Below are the code and all the weights of a small trained network. Each question names an input and a target symbol and asks about switching units off, where a switched-off unit gives its printed mean instead of its output.

import numpy as np


def w(rows, s, z=0):
    codes = np.array(rows[::2]) - 128.0
    scale = np.full(codes.shape[1], s)
    scale[-1] = z or s
    return codes * scale


def f(y):
    return np.maximum(y, 0)


def softmax(a):
    e = np.exp(a - a.max(-1, keepdims=True))
    return e / e.sum(-1, keepdims=True)


def log_softmax(a):
    a = a - a.max(-1, keepdims=True)
    return a - np.log(np.exp(a).sum(-1, keepdims=True))


def net(x, mask):
    ids = ['αβδζηθλμξπσφψω'.index(c) for c in x.split()]
    T = len(ids)
    res = E[ids] + P[:T]
    q, k, v = (res @ M[0].T for M in (Q, K, V))
    z = softmax(np.where(np.tri(T) > 0, q @ k.T / 2**0.5, -1e9)) @ v
    res = res + np.where(mask[0], z, O[0][:, -1]) @ O[0][:, :-1]
    y = f(res @ A[0][:, :-1].T + A[0][:, -1])
    res = res + np.where(mask[1:17], y, B[0][:, -1]) @ B[0][:, :-1]
    return log_softmax(res[-1] @ U[:, :-1].T + U[:, -1])


Q, K, V, O, A, B = {}, {}, {}, {}, {}, {}
E = w([
[165,214,110,119,73],'α',
[127,163,132,95,198],'β',
[3,150,142,163,218],'δ',
[137,112,103,77,120],'ζ',
[116,159,119,97,206],'η',
[150,80,132,28,80],'θ',
[99,177,148,86,182],'λ',
[125,151,96,111,236],'μ',
[118,201,115,203,20],'ξ',
[97,161,121,89,202],'π',
[76,150,169,183,175],'σ',
[30,201,239,124,84],'φ',
[76,36,78,151,79],'ψ',
[182,191,55,145,75],'ω',
],0.021)
P = w([
[68,229,1,54,111],'0',
[114,160,101,88,170],'1',
[106,155,99,115,166],'2',
[104,142,100,137,155],'3',
[106,133,98,159,153],'4',
[102,126,96,176,154],'5',
[95,118,106,191,153],'6',
[94,115,107,206,144],'7',
[92,109,111,216,142],'8',
[80,103,101,227,139],'9',
[72,108,100,226,140],'10',
],0.009)
Q[0] = w([
[126,7,193,73,144],'h0',
[136,134,113,128,49],'h0',
],0.014)
K[0] = w([
[196,137,124,69,150],'h0',
[174,58,219,254,122],'h0',
],0.017)
V[0] = w([
[121,35,33,108,224],'h0',
[1,147,169,116,111],'h0',
],0.0081)
O[0] = w([
[77,104,82,60,75,3],'h0',
[122,25,250,106,116,221],'h0',
],0.013,0.0029)
A[0] = w([
[113,193,67,130,143,198],'n0',
[119,91,73,187,162,190],'n1',
[145,125,121,73,73,56],'n2',
[137,186,134,88,57,179],'n3',
[135,70,112,114,187,154],'n4',
[138,124,95,135,57,126],'n5',
[110,122,184,130,131,243],'n6',
[109,158,158,171,142,123],'n7',
[86,9,121,60,93,146],'n8',
[52,110,154,128,167,103],'n9',
[80,156,60,92,161,153],'n10',
[27,149,155,96,134,153],'n11',
[146,45,88,142,141,125],'n12',
[144,95,128,111,57,100],'n13',
[143,188,124,197,91,2],'n14',
[96,123,150,87,201,98],'n15',
],0.013,0.0069)
B[0] = w([
[65,144,241,49,145,253],'n0',
[81,132,126,56,49,193],'n1',
[136,83,71,115,221,152],'n2',
[64,196,58,233,133,191],'n3',
[138,174,85,166,90,155],'n4',
[171,254,66,86,167,177],'n5',
[150,127,69,91,60,187],'n6',
[116,135,152,90,226,175],'n7',
[73,60,163,223,171,210],'n8',
[196,154,61,115,170,163],'n9',
[206,7,177,103,103,217],'n10',
[196,119,169,121,75,173],'n11',
[146,116,203,131,79,149],'n12',
[170,168,94,190,126,161],'n13',
[181,30,92,87,204,193],'n14',
[127,202,49,196,101,162],'n15',
],0.007,0.017)
U = w([
[32,221,173,207,204,136],'α',
[132,132,116,131,110,92],'β',
[185,151,41,51,92,170],'δ',
[176,147,165,146,80,181],'ζ',
[106,200,36,208,127,149],'η',
[1,131,223,105,168,122],'θ',
[69,72,130,75,70,131],'λ',
[173,187,85,178,50,218],'μ',
[233,108,63,166,202,2],'ξ',
[134,114,107,123,116,115],'π',
[146,117,100,131,112,96],'σ',
[67,112,137,204,108,185],'φ',
[100,93,53,142,184,80],'ψ',
[139,143,106,145,120,95],'ω',
],0.0086,0.0052)

Each question gives the input, a string of symbols that net reads in full, and the target symbol t.
The units are the heads (2 rows each of Q, K, V and O) and the neurons (one row each of A and B). Each row of codes is followed by its name. A weight is (code - 128) times the scale printed after its matrix; where a second scale follows, it is the last column's (O, A, B and U).
mask holds one flag per unit, heads first, then neurons. A switched-off unit (its flag False) gives its mean, the last column of its rows in O or B, instead of its output. The means were averaged over made-up inputs and are rounded, as every weight is.
A unit's drop is (log p(t) with every unit on - log p(t) with that unit switched off) / (log p(t) with every unit on - log p(t) with every unit switched off).
The circuit of an input: a set's keep is (log p(t) with only the set's units on - log p(t) with every unit switched off) / (log p(t) with every unit on - log p(t) with every unit switched off). Starting from the 12 units with the biggest drops (on a tie, the unit counted first), units are removed one at a time, each time the one whose removal leaves the highest keep (on an exact tie, the one counted first), for as long as the keep stays at least 0.8.
units of the circuit, in order: the units of the circuit, biggest drop first
most important unit: the unit with the biggest drop
top k neurons: the k neurons with the biggest drops, biggest first
drop of u: that unit's drop, to one decimal
input φ α δ α β, target ξ: units of the circuit, in order : [h0, n9, n0]
input α ω ψ ω φ η, target α: units of the circuit, in order : [h0, n10]
input α α ω θ λ η ω ω ω, target δ: units of the circuit, in order : [h0, n8, n14, n1]
input δ ω ξ ω η, target φ: most important unit : n8
input η ψ ψ, target φ: units of the circuit, in order : [n8, h0, n0]
input ζ ω ζ ω λ ω ω, target δ: top 3 neurons : [n8, n14, n5]
input θ α α ω α ω η δ λ η, target δ: units of the circuit, in order : [n8, h0]
input μ η β ω φ ω α, target ζ: units of the circuit, in order : [h0, n6]
input ω π η ω η μ ω ω α μ, target θ: top 3 neurons : [n0, n6, n1]
input θ α β, target δ: top 2 neurons : [n8, n3]
input φ ω ω ω π ω ψ ω ω μ, target ξ: top 4 neurons : [n9, n0, n7, n6]
input ψ ω μ ω α ξ α, target ξ: top 2 neurons : [n0, n14]
input α θ μ, target α: top 2 neurons : [n14, n15]
input ξ α μ σ α μ, target η: most important unit : n0
input φ θ α δ, target ξ: units of the circuit, in order : [n9, h0, n0]
input μ ω α λ ψ λ ω, target η: top 2 neurons : [n3, n5]
input ξ δ ω ω, target φ: drop of h0 : 1.1
input ξ ξ μ, target η: drop of n4 : 0.2
input θ ω α η π, target δ: drop of n10 : 0.0
input α ψ ω θ ω μ, target α: drop of n15 : 0.1
input ω ψ α, target η: most important unit : n3
